Here is a tiny trained network, its code and every weight. The questions are about switching its units off for an input and a class, where a switched-off unit gives its printed mean instead of its output.

import numpy as np


def w(rows, s, z=0):
    codes = np.array(rows[::2]) - 128.0
    scale = np.full(codes.shape[1], s)
    scale[-1] = z or s
    return codes * scale


def norm(h):
    return h / np.sqrt((h * h).mean(-1, keepdims=True) + 1e-5)


def f(y):
    return y / 2 * (1 + np.tanh(0.7978845608 * (y + 0.044715 * y**3)))


def log_softmax(a):
    a = a - a.max(-1, keepdims=True)
    return a - np.log(np.exp(a).sum(-1, keepdims=True))


def net(x, mask):
    res = np.array(x, float).reshape(1, 3) / 4 @ E
    u = 0
    for l in range(3):
        y = f(norm(res) @ A[l][:, :-1].T + A[l][:, -1])
        res = res + np.where(mask[u : u + 12], y, B[l][:, -1]) @ B[l][:, :-1]
        u += 12
    return log_softmax(norm(res)[-1] @ U[:, :-1].T + U[:, -1])


A, B = {}, {}
E = w([
[175,215,102,204,102],'x0',
[156,163,156,112,246],'x1',
[180,40,159,213,147],'x2',
],0.011)
A[0] = w([
[106,107,108,154,32,43],'L0N0',
[181,183,167,127,228,105],'L0N1',
[113,201,166,194,109,8],'L0N2',
[65,107,166,136,69,81],'L0N3',
[166,197,97,180,120,16],'L0N4',
[174,76,158,228,125,35],'L0N5',
[146,112,149,133,6,68],'L0N6',
[189,198,97,174,104,2],'L0N7',
[94,32,186,104,135,89],'L0N8',
[102,227,52,78,114,38],'L0N9',
[132,195,77,198,112,56],'L0N10',
[168,174,136,208,109,76],'L0N11',
],0.011,0.0068)
B[0] = w([
[74,114,37,190,235,187],'L0N0',
[56,92,34,206,184,253],'L0N1',
[164,135,81,78,107,143],'L0N2',
[111,133,104,114,218,159],'L0N3',
[176,169,74,81,114,173],'L0N4',
[138,117,194,178,95,220],'L0N5',
[81,120,78,187,250,205],'L0N6',
[169,141,82,88,103,177],'L0N7',
[182,157,127,91,112,213],'L0N8',
[104,151,222,180,93,222],'L0N9',
[194,123,61,68,89,201],'L0N10',
[204,120,107,93,99,213],'L0N11',
],0.011,0.0051)
A[1] = w([
[94,60,82,144,7,117],'L1N0',
[158,107,232,207,120,2],'L1N1',
[61,156,84,120,99,88],'L1N2',
[170,111,88,63,114,95],'L1N3',
[161,139,150,108,173,86],'L1N4',
[149,141,139,141,161,52],'L1N5',
[136,131,136,129,141,110],'L1N6',
[134,171,105,100,127,78],'L1N7',
[73,119,200,148,122,80],'L1N8',
[194,68,151,178,92,62],'L1N9',
[130,37,156,41,132,71],'L1N10',
[78,233,146,69,85,115],'L1N11',
],0.011,0.0057)
B[1] = w([
[98,147,116,125,251,169],'L1N0',
[132,197,203,124,135,177],'L1N1',
[121,80,195,165,188,177],'L1N2',
[152,90,142,90,111,171],'L1N3',
[96,129,94,148,90,115],'L1N4',
[109,164,128,105,142,101],'L1N5',
[122,134,125,129,122,117],'L1N6',
[120,101,145,128,92,134],'L1N7',
[153,154,140,128,107,142],'L1N8',
[113,160,224,150,121,214],'L1N9',
[186,134,57,115,59,202],'L1N10',
[140,79,199,172,84,253],'L1N11',
],0.011,0.0035)
A[2] = w([
[96,159,113,132,205,59],'L2N0',
[126,72,126,36,123,117],'L2N1',
[118,136,250,156,121,2],'L2N2',
[99,159,213,138,112,92],'L2N3',
[59,102,76,170,137,47],'L2N4',
[66,178,166,96,100,97],'L2N5',
[197,128,108,166,141,154],'L2N6',
[109,145,59,97,149,97],'L2N7',
[107,173,158,102,135,78],'L2N8',
[48,156,149,121,69,107],'L2N9',
[91,155,163,109,111,36],'L2N10',
[123,156,113,126,118,100],'L2N11',
],0.017,0.0069)
B[2] = w([
[38,111,57,170,198,214],'L2N0',
[189,230,61,72,50,188],'L2N1',
[169,35,238,140,42,224],'L2N2',
[178,29,220,124,139,210],'L2N3',
[78,161,88,169,224,219],'L2N4',
[127,44,205,140,133,159],'L2N5',
[55,114,176,37,94,254],'L2N6',
[125,92,255,158,98,194],'L2N7',
[155,49,147,173,131,127],'L2N8',
[162,81,189,174,186,166],'L2N9',
[125,100,169,115,130,130],'L2N10',
[173,57,112,110,124,122],'L2N11',
],0.0095,0.0068)
U = w([
[40,133,63,154,225,103],'0',
[138,99,249,125,105,46],'1',
[200,202,54,70,58,253],'2',
],0.02,0.0018)

Each question gives the input, the list of numbers given to net, and the class t.
The units are the neurons (one row each of A and B). Each row of codes is followed by its name. A weight is (code - 128) times the scale printed after its matrix; where a second scale follows, it is the last column's (A, B and U).
mask holds one flag per neuron, layer by layer. A switched-off neuron (its flag False) gives its mean, the last column of its row in B, instead of its output. The means were averaged over made-up inputs and are rounded, as every weight is.
A unit's drop is (log p(t) with every unit on - log p(t) with that unit switched off) / (log p(t) with every unit on - log p(t) with every unit switched off).
The circuit of an input: a set's keep is (log p(t) with only the set's units on - log p(t) with every unit switched off) / (log p(t) with every unit on - log p(t) with every unit switched off). Starting from the 12 units with the biggest drops (on a tie, the unit counted first), units are removed one at a time, each time the one whose removal leaves the highest keep (on an exact tie, the one counted first), for as long as the keep stays at least 0.8.
units of the circuit, in order: the units of the circuit, biggest drop first
most important unit: the unit with the biggest drop
k most important neurons: the k neurons with the biggest drops, biggest first
k most important neurons of layer l: the k neurons of layer l with the biggest drops, biggest first
drop when u is switched off: that unit's drop, to one decimal
input [1,1,0], class 0: most important unit -> L0N1
input [-1,3,3], class 0: 2 most important neurons -> L0N1, L0N9
input [6,-6,-2], class 0: 2 most important neurons of layer 0 -> L0N0, L0N6
input [-5,4,-3], class 2: units of the circuit, in order -> L0N6, L2N1
input [7,7,6], class 0: 2 most important neurons -> L0N1, L2N2
input [7,5,-7], class 1: 3 most important neurons -> L0N9, L1N11, L0N0
input [-7,7,7], class 0: 4 most important neurons -> L0N1, L0N9, L2N2, L0N11
input [5,-2,-5], class 1: 3 most important neurons -> L0N9, L1N11, L1N10
input [-3,7,-8], class 1: 4 most important neurons -> L0N9, L0N6, L0N0, L1N11
input [-3,-7,-7], class 0: 2 most important neurons -> L0N0, L0N6
input [-4,5,5], class 0: 2 most important neurons -> L0N1, L0N9
input [3,4,-1], class 0: drop when L0N1 is switched off -> 5.5
input [1,4,-6], class 1: drop when L0N9 is switched off -> 0.9
input [-7,5,-5], class 2: units of the circuit, in order -> L2N1
input [1,5,-7], class 1: drop when L0N9 is switched off -> 1.4
input [-5,-4,4], class 2: drop when L0N1 is switched off -> 1.2
